Here is a tiny trained network, its code and every weight. The questions are about switching its units off for an input and a target symbol, where a switched-off unit gives its printed mean instead of its output.

import numpy as np


def w(rows, s, z=0):
    codes = np.array(rows[::2]) - 128.0
    scale = np.full(codes.shape[1], s)
    scale[-1] = z or s
    return codes * scale


def norm(h):
    return h / np.sqrt((h * h).mean(-1, keepdims=True) + 1e-5)


def softmax(a):
    e = np.exp(a - a.max(-1, keepdims=True))
    return e / e.sum(-1, keepdims=True)


def log_softmax(a):
    a = a - a.max(-1, keepdims=True)
    return a - np.log(np.exp(a).sum(-1, keepdims=True))


def net(x, mask):
    ids = ['βγζηλμπ'.index(c) for c in x.split()]
    T = len(ids)
    res = E[ids] + P[:T]
    u = 0
    for l in range(3):
        r = norm(res)
        for j in range(2):
            rows = slice(4 * j, 4 * j + 4)
            q, k, v = (r @ M[l][rows].T for M in (Q, K, V))
            z = softmax(np.where(np.tri(T) > 0, q @ k.T / 4**0.5, -1e9)) @ v
            o = O[l][rows]
            res = res + np.where(mask[u + j], z, o[:, -1]) @ o[:, :-1]
        u += 2
    return log_softmax(norm(res)[-1] @ U[:, :-1].T + U[:, -1])


Q, K, V, O = {}, {}, {}, {}
E = w([
[197,170,159,172,159,164,178],'β',
[122,122,98,112,116,203,160],'γ',
[162,84,143,153,134,123,225],'ζ',
[97,89,94,154,184,185,135],'η',
[128,157,128,120,122,3,149],'λ',
[160,97,69,41,127,151,149],'μ',
[136,64,183,118,157,85,75],'π',
],0.023)
P = w([
[87,137,230,6,188,167,159],'0',
[87,132,179,53,146,168,143],'1',
[101,131,155,75,131,157,134],'2',
[111,132,132,97,139,155,126],'3',
[119,128,112,113,142,150,121],'4',
[128,131,94,121,147,144,111],'5',
[138,132,72,133,148,133,104],'6',
[144,131,60,145,162,138,90],'7',
[157,132,43,142,173,128,81],'8',
],0.013)
Q[0] = w([
[230,93,2,134,201,224,176],'0.h0',
[106,216,109,94,46,75,68],'0.h0',
[238,120,155,127,170,201,182],'0.h0',
[244,83,112,147,225,42,226],'0.h0',
[13,193,96,96,161,131,162],'0.h1',
[121,107,76,133,96,111,79],'0.h1',
[107,49,19,139,97,91,109],'0.h1',
[130,214,100,118,130,80,122],'0.h1',
],0.0075)
K[0] = w([
[224,79,15,182,122,124,91],'0.h0',
[76,180,149,75,70,119,224],'0.h0',
[158,20,53,166,153,63,129],'0.h0',
[130,153,3,125,185,25,80],'0.h0',
[153,9,175,80,151,97,109],'0.h1',
[92,128,105,96,200,129,125],'0.h1',
[141,87,158,2,230,172,249],'0.h1',
[145,139,167,99,120,215,57],'0.h1',
],0.0075)
V[0] = w([
[140,123,107,132,141,151,245],'0.h0',
[131,170,84,115,118,195,44],'0.h0',
[68,72,150,137,114,128,141],'0.h0',
[142,90,149,162,143,148,131],'0.h0',
[65,135,189,106,126,131,104],'0.h1',
[146,113,134,79,177,91,156],'0.h1',
[156,132,54,182,105,136,170],'0.h1',
[111,113,130,140,86,146,176],'0.h1',
],0.011)
O[0] = w([
[39,119,126,97,254,74,115,255],'0.h0',
[102,121,134,119,54,172,55,53],'0.h0',
[152,62,123,103,154,199,107,156],'0.h0',
[131,114,93,44,140,62,160,149],'0.h0',
[40,115,74,104,95,85,117,136],'0.h1',
[97,146,141,50,91,130,133,255],'0.h1',
[126,117,80,138,146,135,152,83],'0.h1',
[124,175,111,174,123,177,102,181],'0.h1',
],0.0093,0.0069)
Q[1] = w([
[122,128,116,129,165,88,141],'1.h0',
[93,151,178,163,163,126,141],'1.h0',
[201,115,120,52,74,131,144],'1.h0',
[196,133,158,199,44,107,197],'1.h0',
[103,152,128,176,3,134,139],'1.h1',
[123,141,115,197,145,87,132],'1.h1',
[48,149,90,122,85,128,35],'1.h1',
[173,87,82,58,187,116,133],'1.h1',
],0.016)
K[1] = w([
[67,123,75,128,153,95,131],'1.h0',
[105,179,104,120,121,135,150],'1.h0',
[250,72,127,105,129,134,139],'1.h0',
[169,138,104,192,68,92,155],'1.h0',
[80,163,198,99,125,163,154],'1.h1',
[131,195,126,142,160,116,134],'1.h1',
[64,79,216,179,130,150,175],'1.h1',
[198,74,91,141,129,78,130],'1.h1',
],0.015)
V[1] = w([
[111,171,122,84,173,27,8],'1.h0',
[186,67,84,77,60,12,53],'1.h0',
[52,178,156,166,168,41,88],'1.h0',
[187,114,195,157,151,146,175],'1.h0',
[153,113,125,188,78,152,127],'1.h1',
[105,205,195,56,198,223,63],'1.h1',
[137,97,166,184,187,7,51],'1.h1',
[175,89,61,2,90,14,183],'1.h1',
],0.0072)
O[1] = w([
[47,145,135,219,128,176,112,164],'1.h0',
[101,94,155,147,203,200,120,54],'1.h0',
[111,177,41,254,112,163,107,139],'1.h0',
[150,45,164,109,161,81,95,100],'1.h0',
[99,132,148,92,223,169,102,15],'1.h1',
[87,114,99,193,58,70,142,191],'1.h1',
[103,94,195,108,104,183,104,159],'1.h1',
[196,114,96,213,113,150,74,254],'1.h1',
],0.0077,0.0076)
Q[2] = w([
[121,84,139,154,71,136,86],'2.h0',
[162,96,158,88,161,185,222],'2.h0',
[156,83,83,137,137,241,118],'2.h0',
[162,127,193,83,131,78,97],'2.h0',
[112,146,247,146,95,110,165],'2.h1',
[69,176,105,170,140,120,178],'2.h1',
[212,175,200,220,133,127,153],'2.h1',
[140,182,120,64,177,108,187],'2.h1',
],0.014)
K[2] = w([
[123,105,184,106,122,111,111],'2.h0',
[190,99,110,125,132,215,149],'2.h0',
[170,88,142,145,196,150,57],'2.h0',
[102,114,166,133,99,102,192],'2.h0',
[85,200,135,101,99,125,113],'2.h1',
[120,131,39,165,129,92,154],'2.h1',
[125,248,115,146,142,119,95],'2.h1',
[155,155,67,88,153,111,198],'2.h1',
],0.017)
V[2] = w([
[177,217,86,178,177,180,200],'2.h0',
[135,165,128,211,73,201,162],'2.h0',
[138,128,20,187,143,162,152],'2.h0',
[182,121,106,94,59,54,61],'2.h0',
[63,141,94,138,198,255,61],'2.h1',
[6,170,34,35,140,95,109],'2.h1',
[152,42,65,75,154,75,43],'2.h1',
[93,153,101,94,89,116,7],'2.h1',
],0.0072)
O[2] = w([
[124,20,210,87,93,114,111,99],'2.h0',
[121,137,228,100,166,103,167,88],'2.h0',
[67,134,197,48,70,181,74,144],'2.h0',
[93,113,90,108,149,114,159,120],'2.h0',
[113,145,107,110,200,33,253,3],'2.h1',
[219,108,224,137,205,163,98,157],'2.h1',
[87,174,194,159,104,66,128,149],'2.h1',
[241,100,186,162,120,83,242,65],'2.h1',
],0.0067,0.0065)
U = w([
[163,108,195,161,127,212,120,106],'β',
[112,230,182,73,71,144,193,147],'γ',
[86,132,125,54,91,175,19,128],'ζ',
[124,115,142,139,249,119,98,188],'η',
[99,166,203,104,71,2,45,170],'λ',
[236,123,98,46,89,109,130,146],'μ',
[143,142,26,200,95,142,159,6],'π',
],0.0095,0.0017)

Each question gives the input, a string of symbols that net reads in full, and the target symbol t.
The units are the heads (4 rows each of Q, K, V and O). Each row of codes is followed by its name. A weight is (code - 128) times the scale printed after its matrix; where a second scale follows, it is the last column's (O and U).
mask holds one flag per head, layer by layer. A switched-off head (its flag False) gives its mean, the last column of its rows in O, instead of its output. The means were averaged over made-up inputs and are rounded, as every weight is.
A unit's drop is (log p(t) with every unit on - log p(t) with that unit switched off) / (log p(t) with every unit on - log p(t) with every unit switched off).
The circuit of an input: a set's keep is (log p(t) with only the set's units on - log p(t) with every unit switched off) / (log p(t) with every unit on - log p(t) with every unit switched off). Starting from all 6 units, units are removed one at a time, each time the one whose removal leaves the highest keep (on an exact tie, the one counted first), for as long as the keep stays at least 0.8.
circuit, biggest first: the units of the circuit, biggest drop first
unit that matters most: the unit with the biggest drop
which heads matter: for each layer, one digit per head in row order, 1 if its drop is at least 0.15 and else 0, layers parted by /
input η π γ λ ζ μ β λ ζ, target β: which heads matter => 01 / 00 / 10
input ζ μ ζ λ ζ β η, target ζ: unit that matters most => 2.h0
input γ η π ζ μ η λ λ, target π: circuit, biggest first => 0.h0, 1.h0
input β β β, target λ: which heads matter => 10 / 10 / 10
input γ η γ, target γ: circuit, biggest first => 2.h1, 0.h0, 1.h1
input β η ζ, target ζ: which heads matter => 10 / 00 / 01
input β ζ η ζ β, target ζ: circuit, biggest first => 2.h1, 2.h0
input γ ζ γ π λ γ η ζ, target ζ: circuit, biggest first => 1.h1, 2.h0, 0.h0
input η μ μ, target μ: which heads matter => 00 / 01 / 01
input η ζ π η ζ β π ζ ζ, target μ: circuit, biggest first => 0.h0, 1.h0
input μ π ζ π η μ, target π: which heads matter => 10 / 00 / 11
input λ ζ γ γ ζ η β, target ζ: circuit, biggest first => 2.h0, 2.h1
input γ γ η ζ π β π, target π: circuit, biggest first => 0.h0, 2.h0
input ζ π β ζ ζ η, target ζ: unit that matters most => 1.h1
input β γ η, target η: which heads matter => 00 / 00 / 01
input η π π ζ η λ π, target η: which heads matter => 11 / 11 / 11
input β β η μ γ, target γ: which heads matter => 10 / 00 / 01
input μ π λ μ λ γ ζ π, target π: which heads matter => 10 / 00 / 11
input μ λ β μ ζ λ, target π: circuit, biggest first => 1.h0, 0.h0
input π ζ ζ, target μ: circuit, biggest first => 1.h0
input ζ β λ λ η γ λ ζ β, target β: which heads matter => 00 / 01 / 10
input ζ μ λ ζ ζ π π ζ β, target μ: circuit, biggest first => 0.h0, 1.h0
input π γ γ ζ γ γ β, target γ: which heads matter => 00 / 11 / 10
input γ π γ η, target π: circuit, biggest first => 2.h0, 0.h0, 2.h1
input η β π λ γ, target π: which heads matter => 00 / 00 / 10
